Below are the code and all the weights of a small trained network. Each question names an input and a class and asks about switching units off, where a switched-off unit gives its printed mean instead of its output.

import numpy as np


def w(rows, s, z=0):
    codes = np.array(rows[::2]) - 128.0
    scale = np.full(codes.shape[1], s)
    scale[-1] = z or s
    return codes * scale


def norm(h):
    return h / np.sqrt((h * h).mean(-1, keepdims=True) + 1e-5)


def f(y):
    return np.maximum(y, 0)


def log_softmax(a):
    a = a - a.max(-1, keepdims=True)
    return a - np.log(np.exp(a).sum(-1, keepdims=True))


def net(x, mask):
    res = np.array(x, float).reshape(1, 8) / 4 @ E
    u = 0
    for l in range(2):
        y = f(norm(res) @ A[l][:, :-1].T + A[l][:, -1])
        res = res + np.where(mask[u : u + 9], y, B[l][:, -1]) @ B[l][:, :-1]
        u += 9
    return log_softmax(norm(res)[-1] @ U[:, :-1].T + U[:, -1])


A, B = {}, {}
E = w([
[126,128,121,160,121,114,126],'x0',
[103,110,55,206,113,164,92],'x1',
[156,159,92,155,138,165,95],'x2',
[163,104,181,153,171,181,209],'x3',
[55,147,95,105,183,158,153],'x4',
[85,254,119,142,208,158,86],'x5',
[98,41,115,159,157,77,97],'x6',
[146,215,85,107,30,84,185],'x7',
],0.0081)
A[0] = w([
[100,34,104,187,127,144,53,213],'0.n0',
[152,153,2,107,69,136,114,181],'0.n1',
[112,92,93,94,107,102,144,29],'0.n2',
[173,32,51,150,55,222,180,153],'0.n3',
[101,116,164,114,126,147,19,131],'0.n4',
[108,230,151,151,36,183,135,82],'0.n5',
[218,69,94,86,98,85,170,253],'0.n6',
[170,89,55,29,162,90,133,248],'0.n7',
[248,30,237,54,68,128,14,95],'0.n8',
],0.0063,0.002)
B[0] = w([
[115,82,170,185,190,181,122,229],'0.n0',
[173,176,92,103,89,148,114,211],'0.n1',
[160,156,64,111,102,82,116,147],'0.n2',
[117,136,155,143,145,158,147,216],'0.n3',
[89,43,154,254,197,58,167,183],'0.n4',
[152,88,175,106,71,64,188,211],'0.n5',
[62,163,82,170,129,191,65,232],'0.n6',
[65,189,111,213,153,93,75,198],'0.n7',
[174,160,134,162,172,93,124,254],'0.n8',
],0.009,0.005)
A[1] = w([
[30,175,168,56,95,128,117,197],'1.n0',
[114,157,240,107,97,155,44,221],'1.n1',
[130,194,3,88,84,58,44,64],'1.n2',
[162,133,33,74,107,111,86,141],'1.n3',
[78,82,179,79,152,36,104,230],'1.n4',
[120,198,57,156,100,139,57,170],'1.n5',
[107,44,235,90,114,175,48,252],'1.n6',
[136,154,84,61,160,136,78,227],'1.n7',
[92,150,91,162,109,45,137,45],'1.n8',
],0.0064,0.0017)
B[1] = w([
[170,172,66,105,115,110,94,207],'1.n0',
[174,158,70,135,147,152,109,199],'1.n1',
[95,31,106,97,85,144,61,254],'1.n2',
[142,124,164,121,103,30,104,179],'1.n3',
[77,158,107,254,162,104,101,209],'1.n4',
[102,84,118,182,76,117,108,248],'1.n5',
[171,165,115,89,201,113,149,213],'1.n6',
[107,130,114,187,67,78,44,174],'1.n7',
[117,47,150,73,114,23,117,194],'1.n8',
],0.0073,0.004)
U = w([
[142,159,55,236,177,79,136,255],'0',
[155,99,222,102,215,199,107,242],'1',
[119,78,115,200,233,90,134,10],'2',
[138,59,159,140,254,158,144,2],'3',
[185,95,52,22,44,84,108,80],'4',
[143,174,128,155,40,124,202,37],'5',
[83,76,182,119,56,123,71,244],'6',
],0.0081,0.002)

Each question gives the input, the list of numbers given to net, and the class t.
The units are the neurons (one row each of A and B). Each row of codes is followed by its name. A weight is (code - 128) times the scale printed after its matrix; where a second scale follows, it is the last column's (A, B and U).
mask holds one flag per neuron, layer by layer. A switched-off neuron (its flag False) gives its mean, the last column of its row in B, instead of its output. The means were averaged over made-up inputs and are rounded, as every weight is.
A unit's drop is (log p(t) with every unit on - log p(t) with that unit switched off) / (log p(t) with every unit on - log p(t) with every unit switched off).
The circuit of an input: a set's keep is (log p(t) with only the set's units on - log p(t) with every unit switched off) / (log p(t) with every unit on - log p(t) with every unit switched off). Starting from the 12 units with the biggest drops (on a tie, the unit counted first), units are removed one at a time, each time the one whose removal leaves the highest keep (on an exact tie, the one counted first), for as long as the keep stays at least 0.8.
circuit, biggest first: the units of the circuit, biggest drop first
unit that matters most: the unit with the biggest drop
top k neurons: the k neurons with the biggest drops, biggest first
k most important neurons of layer l: the k neurons of layer l with the biggest drops, biggest first
drop of u: that unit's drop, to one decimal
input [5,-7,-5,-6,-1,2,-7,-5], class 0: circuit, biggest first => [1.n4 1.n1]
input [-2,7,6,-3,-4,-2,-8,1], class 4: circuit, biggest first => [0.n1 0.n5 1.n2]
input [7,4,3,-4,-3,7,4,7], class 6: top 2 neurons => [1.n2 1.n5]
input [3,-7,-7,-1,1,6,-2,-5], class 0: circuit, biggest first => [1.n4 0.n0 1.n0]
input [3,-8,-1,-4,6,8,5,6], class 6: circuit, biggest first => [1.n2 0.n8 0.n4]
input [-6,3,-1,1,-2,7,-2,4], class 5: unit that matters most => 0.n5
input [-4,2,-8,7,8,8,-3,5], class 5: top 2 neurons => [0.n0 0.n5]
input [6,1,0,2,2,1,-1,-2], class 1: 2 most important neurons of layer 1 => [1.n4 1.n5]
input [-4,-5,-8,4,-2,-1,8,4], class 0: 2 most important neurons of layer 1 => [1.n4 1.n2]
input [-5,-2,-6,-8,3,-6,-7,-2], class 0: 2 most important neurons of layer 0 => [0.n7 0.n8]
input [-5,4,0,-3,3,-2,4,6], class 6: drop of 1.n2 => 0.3
input [5,-7,-7,-1,-1,-1,-6,-2], class 0: drop of 1.n4 => 0.2
input [-8,3,7,-7,0,6,5,7], class 6: drop of 1.n2 => 0.3
input [5,0,-1,-8,-3,7,6,4], class 6: most important neuron of layer 1 => [1.n2]
